The symbols move the states like this.
q229 l q986
q229 e q539
q229 b q538
q229 f q571
q667 l q583
q667 e q621
q667 b q425
q667 f q841
q31 l q75
q31 e q425
q31 b q614
q31 f q229
q513 l q633
q513 e q584
q513 b q784
q513 f q537
q132 l q983
q132 e q412
q132 b q767
q132 f q653
q292 l q108
q292 e q903
q292 b q833
q292 f q242
q784 l q795
q784 e q148
q784 b q593
q784 f q211
q36 l q474
q36 e q75
q36 b q561
q36 f q690
q425 l q229
q425 e q660
q425 b q246
q425 f q539
q595 l q373
q595 e q911
q595 b q653
q595 f q784
q233 l q572
q233 e q686
q233 b q920
q233 f q454
q493 l q935
q493 e q191
q493 b q583
q493 f q177
q242 l q911
q242 e q572
q242 b q764
q242 f q560
q412 l q653
q412 e q764
q412 b q968
q412 f q502
q366 l q608
q366 e q74
q366 b q389
q366 f q69
q146 l q425
q146 e q435
q146 b q633
q146 f q660
q183 l q881
q183 e q820
q183 b q366
q183 f q614
q563 l q903
q563 e q585
q563 b q773
q563 f q233
q76 l q146
q76 e q45
q76 b q513
q76 f q435
q968 l q88
q968 e q799
q968 b q944
q968 f q132
q16 l q31
q16 e q146
q16 b q820
q16 f q425
q607 l q506
q607 e q88
q607 b q233
q607 f q218
q633 l q246
q633 e q537
q633 b q795
q633 f q16
q767 l q607
q767 e q968
q767 b q585
q767 f q88
q143 l q944
q143 e q493
q143 b q571
q143 f q935
q272 l q928
q272 e q908
q272 b q518
q272 f q389
q494 l q446
q494 e q36
q494 b q692
q494 f q474
q177 l q968
q177 e q8
q177 b q143
q177 f q799
q389 l q45
q389 e q532
q389 b q335
q389 f q67
q593 l q489
q593 e q595
q593 b q983
q593 f q373
q355 l q621
q355 e q421
q355 b q435
q355 f q692
q838 l q833
q838 e q773
q838 b q191
q838 f q843
q506 l q335
q506 e q218
q506 b q572
q506 f q272
q721 l q494
q721 e q538
q721 b q421
q721 f q36
q692 l q792
q692 e q561
q692 b q743
q692 f q745
q621 l q841
q621 e q692
q621 b q660
q621 f q792
q156 l q513
q156 e q335
q156 b q911
q156 f q584
q983 l q908
q983 e q653
q983 b q607
q983 f q807
q792 l q493
q792 e q745
q792 b q667
q792 f q191
q571 l q155
q571 e q583
q571 b q75
q571 f q349
q435 l q660
q435 e q333
q435 b q537
q435 f q743
q211 l q820
q211 e q513
q211 b q373
q211 f q633
q532 l q67
q532 e q489
q532 b q272
q532 f q366
q572 l q560
q572 e q454
q572 b q292
q572 f q518
q614 l q721
q614 e q246
q614 b q69
q614 f q538
q903 l q242
q903 e q233
q903 b q843
q903 f q572
q518 l q156
q518 e q506
q518 b q242
q518 f q335
q986 l q12
q986 e q571
q986 b q36
q986 f q155
q191 l q177
q191 e q446
q191 b q841
q191 f q8
q799 l q132
q799 e q833
q799 b q935
q799 f q412
q585 l q233
q585 e q944
q585 b q12
q585 f q686
q920 l q292
q920 e q563
q920 b q838
q920 f q903
q820 l q614
q820 e q633
q820 b q74
q820 f q246
q911 l q784
q911 e q560
q911 b q502
q911 f q148
q881 l q561
q881 e q614
q881 b q608
q881 f q721
q446 l q8
q446 e q474
q446 b q792
q446 f q838
q333 l q743
q333 e q608
q333 b q76
q333 f q355
q12 l q920
q12 e q155
q12 b q474
q12 f q563
q841 l q143
q841 e q792
q841 b q539
q841 f q493
q608 l q355
q608 e q69
q608 b q45
q608 f q421
q743 l q667
q743 e q355
q743 b q146
q743 f q621
q928 l q76
q928 e q389
q928 b q156
q928 f q45
q538 l q36
q538 e q31
q538 b q881
q538 f q75
q539 l q571
q539 e q667
q539 b q31
q539 f q583
q8 l q799
q8 e q838
q8 b q493
q8 f q833
q454 l q518
q454 e q607
q454 b q903
q454 f q506
q474 l q838
q474 e q690
q474 b q745
q474 f q773
q45 l q435
q45 e q67
q45 b q584
q45 f q333
q935 l q767
q935 e q177
q935 b q349
q935 f q968
q833 l q412
q833 e q843
q833 b q177
q833 f q764
q764 l q502
q764 e q292
q764 b q799
q764 f q108
q944 l q686
q944 e q935
q944 b q155
q944 f q767
q908 l q389
q908 e q807
q908 b q506
q908 f q532
q686 l q454
q686 e q767
q686 b q563
q686 f q607
q246 l q538
q246 e q16
q246 b q183
q246 f q31
q843 l q764
q843 e q920
q843 b q8
q843 f q292
q745 l q191
q745 e q494
q745 b q621
q745 f q446
q795 l q183
q795 e q211
q795 b q489
q795 f q820
q560 l q148
q560 e q518
q560 b q108
q560 f q156
q421 l q692
q421 e q881
q421 b q333
q421 f q561
q502 l q593
q502 e q108
q502 b q132
q502 f q595
q75 l q690
q75 e q229
q75 b q721
q75 f q986
q583 l q349
q583 e q841
q583 b q229
q583 f q143
q74 l q69
q74 e q795
q74 b q532
q74 f q183
q148 l q211
q148 e q156
q148 b q595
q148 f q513
q660 l q539
q660 e q743
q660 b q16
q660 f q667
q489 l q366
q489 e q373
q489 b q908
q489 f q74
q155 l q563
q155 e q349
q155 b q690
q155 f q585
q88 l q218
q88 e q132
q88 b q686
q88 f q983
q218 l q272
q218 e q983
q218 b q454
q218 f q908
q69 l q421
q69 e q183
q69 b q67
q69 f q881
q773 l q843
q773 e q12
q773 b q446
q773 f q920
q653 l q807
q653 e q502
q653 b q88
q653 f q593
q349 l q585
q349 e q143
q349 b q986
q349 f q944
q584 l q537
q584 e q928
q584 b q148
q584 f q76
q561 l q745
q561 e q721
q561 b q355
q561 f q494
q537 l q16
q537 e q76
q537 b q211
q537 f q146
q690 l q773
q690 e q986
q690 b q494
q690 f q12
q108 l q595
q108 e q242
q108 b q412
q108 f q911
q807 l q532
q807 e q593
q807 b q218
q807 f q489
q373 l q74
q373 e q784
q373 b q807
q373 f q795
q335 l q584
q335 e q272
q335 b q560
q335 f q928
q67 l q333
q67 e q366
q67 b q928
q67 f q608

In the rows, 384 stands for zero.

The rows follow the links: the fewer symbols apart two states are, the more alike their rows tend to be.

Each row is also shifted at random along 3 hidden directions that mean nothing.

Some states, each with a row of numbers:
q571:  375   365   493   466   354   329   508   312   355   399   415   409   455   366   460   357   360   323   364   330   388   413   327   318   452   511   358   382   466   439   361   318   257   286   350   456   477   433   470   447   390   409   363
q838:  180   379   502   463   399   465   449   321   320   327   451   495   380   314   336   325   372   233   348   354   347   310   339   211   418   439   255   339   455   350   392   242    93   145   374   323   462   477   397   347   320   381   357
q903:  435   389   406   445   388   486   305   403   410   362   447   383   305   359   292   413   440   389   389   458   391   398   443   269   356   318   279   378   392   311   412   342   399   381   424   295   371   442   315   285   334   354   391
q67:  405   372   266   283   436   335   395   372   373   404   305   417   318   435   380   406   301   361   350   353   276   308   467   442   427   378   508   383   334   420   374   446   471   441   444   404   328   304   345   479   439   378   376
q8:  356   410   508   452   346   479   438   373   471   360   455   392   332   278   320   416   428   454   326   456   359   554   397   242   443   463   293   367   498   311   339   315   505   477   460   373   461   492   377   354   347   341   323
q583:  502   418   490   443   325   380   517   368   457   394   397   354   421   288   434   407   387   477   327   377   384   585   302   359   474   544   381   390   507   378   307   367   499   483   407   484   506   455   463   441   402   370   317
q572:  457   332   342   461   411   325   405   410   281   410   393   313   346   339   460   472   419   318   400   389   399   393   272   321   316   283   366   398   485   476   369   378   184   211   427   383   356   491   293   419   475   417   473
q607:  346   326   373   438   392   378   389   388   394   419   416   324   271   375   373   469   424   379   373   451   350   465   453   266   359   314   337   402   490   407   385   377   437   405   498   366   361   483   275   405   436   375   419
q88:  586   315   327   449   424   367   376   361   349   421   409   364   262   435   360   456   391   308   368   431   312   353   504   260   376   298   357   400   436   424   412   365   374   355   485   347   345   428   279   403   429   392   431
q493:  439   368   505   476   337   399   367   337   393   374   449   395   486   435   387   325   423   379   437   386   474   373   410   344   381   440   290   386   369   354   438   327   334   348   303   373   439   396   485   312   300   411   374
q16:  344   450   359   278   383   418   374   392   405   336   331   465   422   364   361   302   329   398   357   326   360   319   343   498   416   431   457   360   288   334   366   405   409   421   324   377   388   289   434   383   345   360   326
q454:  585   294   328   448   407   329   360   372   372   453   413   300   277   466   391   488   417   368   391   444   358   406   518   297   354   287   373   420   440   447   407   400   463   417   482   378   327   432   295   412   441   406   448
q692:  586   415   422   394   345   330   388   358   405   398   373   396   516   449   439   313   359   413   423   339   445   357   376   491   406   477   427   392   301   389   411   397   412   426   275   448   418   299   520   385   342   409   358
q412:  467   374   372   440   416   453   381   399   365   367   416   377   261   317   324   455   415   355   347   432   330   413   396   259   372   322   321   373   458   369   366   353   350   343   478   310   369   467   279   366   401   366   402
q292:  486   395   392   425   388   484   331   414   431   363   430   373   287   330   280   440   444   428   374   473   367   459   451   279   366   317   301   377   429   315   384   359   484   448   461   290   364   450   301   312   348   348   387
q474:  190   395   544   479   313   378   481   378   401   369   448   347   507   299   455   368   433   438   397   373   492   539   215   341   401   501   293   392   494   389   347   324   318   345   328   451   501   477   482   365   372   394   359
q928:  251   454   299   291   410   422   325   494   321   332   318   388   390   260   401   378   385   401   394   343   423   364   153   510   303   295   437   364   337   380   339   430   259   293   337   360   330   369   331   360   422   368   408
q585:  622   347   440   518   360   360   447   364   399   424   428   313   365   369   416   461   425   413   377   425   398   527   388   291   392   411   321   409   510   422   372   361   446   416   437   422   431   491   381   408   415   391   393
q539:  596   472   445   380   353   423   398   403   411   334   372   442   482   329   392   301   360   429   368   336   417   387   271   465   420   485   401   359   338   335   359   386   366   396   279   407   440   341   506   363   330   367   321
q513:  222   443   303   263   417   444   342   466   352   325   316   423   353   285   354   368   361   380   362   356   358   337   255   480   351   317   437   362   330   349   344   424   311   346   368   335   335   349   316   376   404   344   382
q944:  444   325   464   502   365   369   440   320   384   419   452   369   356   406   388   415   405   339   376   411   368   430   469   240   422   419   304   390   485   407   405   312   364   349   447   388   431   475   381   398   384   395   394
q799:  683   388   418   506   356   382   359   437   366   392   429   295   425   335   425   434   469   423   430   408   503   482   250   355   297   330   302   400   446   408   376   378   296   318   352   386   388   475   382   324   401   402   442
q908:  213   323   279   329   441   368   346   367   375   417   371   378   253   458   324   440   360   326   371   427   281   311   574   332   381   289   410   393   375   414   422   408   456   425   503   337   300   373   257   418   422   380   421
q633:  229   368   318   295   393   289   394   370   385   432   335   350   400   452   447   389   343   405   390   350   363   370   420   489   391   401   495   405   355   450   388   449   487   474   381   458   358   314   395   465   437   397   386
q795:  407   436   263   274   430   409   361   432   356   353   307   440   320   330   357   381   323   363   339   344   290   301   331   478   389   334   490   364   319   364   356   436   362   376   408   356   330   322   317   417   407   351   376
q538:  457   376   411   377   354   297   438   342   411   433   366   370   486   476   459   342   345   413   406   341   407   394   423   473   441   493   446   397   348   424   399   410   467   463   319   482   420   308   495   445   383   417   353
q841:  613   355   440   432   382   338   456   268   423   431   404   426   398   493   376   353   328   357   352   376   315   360   585   328   495   509   397   387   378   389   423   344   501   468   398   428   438   343   473   438   345   396   329
q502:  124   288   365   420   399   368   285   375   367   440   441   304   355   500   370   434   454   355   460   463   447   352   533   308   296   252   304   414   382   423   473   390   401   373   416   340   319   408   315   325   386   412   475
q743:  449   429   391   333   392   334   497   374   390   382   320   418   411   329   440   367   308   394   315   317   316   431   295   455   475   509   487   372   414   405   307   395   416   425   379   482   443   360   433   496   424   377   328
q373:  322   380   284   319   398   330   332   460   370   411   338   286   375   367   439   451   418   454   417   405   436   441   286   482   296   282   446   409   376   430   361   475   444   435   392   417   311   383   321   398   460   394   446
q489:  557   371   250   343   421   305   318   448   287   405   315   338   409   409   453   407   377   355   445   340   424   283   287   519   290   249   471   398   314   469   396   473   249   278   338   393   294   324   338   405   456   424   468
q211:  433   461   279   250   410   434   329   455   414   345   309   401   309   319   330   395   357   442   343   379   331   389   345   493   375   338   477   362   320   333   337   452   490   479   409   352   322   325   318   395   402   345   364
q614:   43   451   413   271   382   452   419   383   431   321   349   483   391   304   343   305   331   400   323   349   326   381   360   428   468   491   421   352   345   306   328   374   426   435   368   379   427   339   427   401   338   338   297
q621:  290   440   479   373   317   408   398   401   461   352   393   382   504   359   404   314   398   495   405   367   466   472   315   462   412   496   378   378   357   320   368   388   489   497   291   438   458   347   514   346   325   371   317
q156:  584   356   235   355   422   289   383   437   325   432   315   305   323   384   454   484   371   377   389   375   356   385   314   454   331   288   485   413   409   485   358   461   364   367   437   423   311   392   294   471   512   402   454
q506:  329   407   319   375   410   455   306   478   329   335   382   352   348   289   360   411   446   384   413   408   441   375   245   394   283   240   348   385   376   371   372   401   249   274   379   298   325   430   290   308   399   368   442
q435:  185   441   364   275   387   405   361   402   387   341   338   440   462   370   385   293   349   392   398   328   407   319   307   506   377   420   435   364   283   355   379   411   347   369   296   395   382   297   444   370   348   375   350

The symbols that take the first to the second take the third to the fourth, perhaps in another order. What is the fourth?
Answers are names.
A  361   308   451   509   375   351   441   309   350   430   461   370   377   419   417   411   406   303   392   410   383   392   445   226   394   399   295   396   481   427   416   301   286   280   418   395   427   472   395   396   386   420   413
B  505   309   442   511   352   342   389   320   410   452   459   321   375   494   390   434   430   371   417   452   414   431   564   251   393   394   303   419   444   416   445   345   480   450   438   401   397   435   395   377   377   412   411
C  305   305   334   410   400   374   263   389   375   436   424   303   361   521   362   437   444   385   470   460   454   332   543   341   288   242   327   411   351   410   480   411   433   405   406   325   295   373   318   307   377   414   474
D q983

A  297   369   272   295   421   368   269   413   357   394   344   381   376   485   357   373   375   355   444   390   407   246   460   487   313   261   430   387   255   395   446   451   367   369   350   334   278   280   346   346   377   402   432
B  540   394   275   287   386   304   411   417   433   435   291   333   342   396   428   437   341   481   342   380   322   447   405   511   416   403   535   404   374   431   331   490   625   574   439   469   341   332   352   505   469   367   368
C  628   385   377   363   361   285   449   343   438   439   332   371   433   470   446   382   318   439   368   355   354   422   481   471   466   499   504   410   362   427   373   437   600   562   384   501   404   305   469   488   414   402   343
D q75

A  381   351   287   327   450   439   272   390   374   393   384   411   257   461   272   423   388   335   399   444   321   262   570   350   351   246   378   381   305   363   440   400   432   406   450   272   285   346   270   336   362   366   426
B  165   412   426   426   400   483   419   440   380   331   425   380   280   179   348   452   441   399   328   430   366   522   223   242   367   353   281   365   542   337   301   328   294   295   466   332   417   558   265   361   418   341   395
C  229   392   339   295   367   328   352   401   420   405   343   356   459   457   424   358   368   455   419   361   430   378   401   529   373   395   468   400   304   396   394   456   507   500   330   437   361   289   436   403   391   399   373
D q389

A  642   322   326   465   433   335   402   376   275   422   391   351   295   385   418   465   391   272   377   383   341   338   374   297   343   293   376   393   456   481   384   362   218   223   462   373   347   462   288   435   464   412   461
B  415   370   252   330   440   324   303   410   258   388   334   384   414   441   428   364   362   289   447   326   418   200   321   493   296   246   450   382   278   455   424   435   144   202   309   349   274   310   353   384   414   421   468
C  184   360   330   296   376   305   353   363   393   430   348   359   440   497   432   359   347   396   427   357   408   324   451   493   383   393   465   409   303   426   417   449   460   455   334   436   356   285   429   416   389   409   388
D q75

A  486   333   267   307   413   249   369   331   362   467   320   364   404   585   434   369   309   332   415   340   342   239   557   503   402   372   516   407   275   476   448   456   453   442   377   441   311   245   411   473   430   432   413
B  594   394   292   320   387   267   409   422   345   417   288   338   443   401   502   398   333   424   400   317   403   384   266   559   364   384   529   399   343   473   352   482   393   413   345   479   354   315   405   482   478   412   411
C  109   349   302   346   433   342   410   417   305   396   346   352   313   336   422   453   384   332   363   372   340   375   303   368   343   306   416   391   442   458   348   410   266   269   443   387   337   440   277   448   480   393   447
D q156

A  510   372   263   358   472   423   301   411   286   366   357   439   286   397   325   403   360   259   392   375   324   200   394   363   339   229   395   356   318   391   420   385   182   217   409   279   293   360   266   359   392   383   452
B    2   382   311   252   428   439   282   380   412   365   360   444   329   464   277   340   358   361   395   407   338   246   547   421   365   313   403   368   260   329   449   402   459   434   398   305   304   284   335   334   327   365   370
C  219   356   308   300   420   280   420   365   329   417   317   388   396   425   455   375   316   334   371   325   332   305   373   474   398   394   494   393   369   463   371   428   333   345   377   443   363   329   383   483   454   402   403
D q660

A  523   323   473   485   349   311   422   277   390   447   437   372   478   523   431   349   380   345   429   373   426   359   517   342   432   469   357   408   382   427   449   343   386   390   345   448   433   360   506   400   351   441   384
B  563   298   432   525   379   324   388   322   337   438   446   333   404   484   423   414   414   308   434   413   438   360   469   276   361   357   309   406   432   449   449   341   294   297   388   390   394   430   408   378   392   434   443
C  423   371   498   484   350   365   396   325   340   382   448   400   510   436   426   322   403   332   440   353   477   330   349   344   376   435   299   384   382   390   433   315   198   242   280   392   443   397   502   336   323   425   396
D q799

A  627   367   465   459   340   323   476   323   423   427   398   365   436   422   434   379   364   407   372   372   381   464   437   350   457   512   390   401   433   409   380   365   469   461   387   464   454   401   470   436   384   405   345
B  404   351   502   473   338   331   463   305   421   418   433   367   462   445   440   371   392   385   402   380   410   442   459   324   448   499   346   401   439   409   398   344   430   421   371   455   463   405   479   418   364   414   358
C  559   356   385   461   420   439   304   372   322   370   440   425   344   429   319   374   410   273   427   417   398   245   457   285   337   283   285   369   342   363   462   329   202   228   372   278   345   399   350   290   326   398   433
D q903

A  468   407   263   327   429   341   336   478   275   369   309   350   408   321   458   397   386   351   425   324   439   302   159   530   272   270   461   370   334   457   360   452   164   227   314   378   313   354   336   392   461   403   464
B  373   381   285   314   441   281   460   377   274   404   291   415   392   371   482   377   299   280   348   281   316   260   263   473   397   386   510   376   381   480   343   413   179   218   379   442   356   343   359   518   485   407   408
C  217   344   288   283   422   320   386   339   383   433   318   411   327   486   376   387   308   335   348   364   277   283   553   436   426   386   490   397   332   418   405   427   485   456   436   405   335   293   357   476   417   381   375
D q16

A  319   347   336   393   386   402   253   432   400   402   412   301   355   448   347   442   466   419   446   470   463   385   468   372   280   234   332   406   351   384   438   418   449   430   404   314   305   387   306   300   376   397   457
B  174   319   386   439   393   375   392   386   369   406   424   305   302   359   388   469   435   370   379   443   378   469   390   259   350   320   315   406   506   422   374   366   374   354   478   379   374   500   279   386   436   391   436
C  411   395   483   415   361   390   495   317   413   371   399   452   410   357   390   348   338   368   327   352   327   420   409   326   486   533   378   364   435   364   350   327   394   399   389   416   480   403   461   434   352   371   311
D q539

A  200   351   327   300   384   293   364   353   365   424   345   373   461   501   438   343   346   369   434   343   402   292   438   499   371   385   464   400   289   445   423   441   403   409   329   433   345   272   434   410   397   423   402
B  368   375   447   368   329   337   373   336   488   428   393   359   502   521   400   329   370   482   425   392   449   416   532   464   430   488   410   409   310   373   437   409   623   582   315   450   413   283   519   374   325   399   334
C  461   383   414   370   362   278   457   340   400   426   357   381   477   438   463   354   332   397   376   327   379   391   387   467   448   500   468   402   376   429   378   404   449   441   341   490   430   318   486   473   415   414   348
D q690

A  519   400   356   318   399   338   456   333   399   398   322   453   391   425   395   353   290   357   322   329   281   333   452   442   493   496   490   375   342   391   375   400   477   460   397   438   405   293   435   484   390   383   322
B  678   426   417   391   365   374   373   354   395   367   376   444   493   448   403   292   345   379   414   325   420   297   389   475   416   460   419   371   281   365   421   388   350   379   264   397   413   286   520   365   315   407   351
C  625   335   431   512   409   352   460   310   309   404   434   428   359   397   413   392   362   237   372   365   327   305   415   240   421   409   325   376   457   438   404   295   165   198   406   375   425   448   383   422   397   411   405
D q686

A  362   411   284   316   400   373   322   480   349   370   328   329   400   338   419   409   403   432   426   369   445   396   217   522   291   276   448   395   344   405   356   471   346   364   352   394   312   361   339   374   442   389   437
B  435   414   271   271   430   365   396   416   368   375   290   422   305   352   384   395   315   367   327   353   269   333   376   468   418   370   503   375   353   398   346   436   424   418   432   395   336   327   317   465   445   360   372
C  485   463   348   278   374   405   348   420   429   351   317   431   424   369   367   323   347   461   376   347   387   362   338   542   401   416   482   365   271   332   368   440   481   487   318   395   371   279   441   377   355   357   328
D q660

A  361   413   279   263   398   436   283   451   437   368   335   376   337   400   324   390   382   461   391   418   376   365   431   502   347   303   450   388   274   328   391   462   556   515   395   343   301   294   329   355   380   347   377
B  495   380   258   346   406   307   332   452   323   411   321   298   386   406   457   438   385   398   433   365   432   357   282   502   300   272   469   401   354   469   372   465   340   347   377   411   300   357   326   417   467   407   463
C  291   377   284   345   386   320   383   465   352   406   333   289   347   321   460   470   405   437   393   393   407   474   237   452   316   300   445   413   439   454   320   460   401   385   420   435   335   430   289   440   495   387   441
D q807

A  322   306   258   338   437   313   342   361   351   453   360   350   292   502   386   453   358   326   394   408   307   291   567   364   363   282   436   403   366   455   432   431   443   405   473   374   297   344   282   436   453   408   447
B  515   370   263   290   405   283   404   391   398   435   304   352   345   439   422   419   326   423   357   361   309   384   451   493   415   399   531   415   343   439   359   476   562   527   429   460   334   305   364   500   458   385   383
C  431   398   321   295   385   322   335   407   387   395   333   390   461   465   421   325   354   411   426   340   425   305   379   554   361   385   479   386   266   404   404   449   419   424   298   418   346   249   452   391   377   402   376
D q692

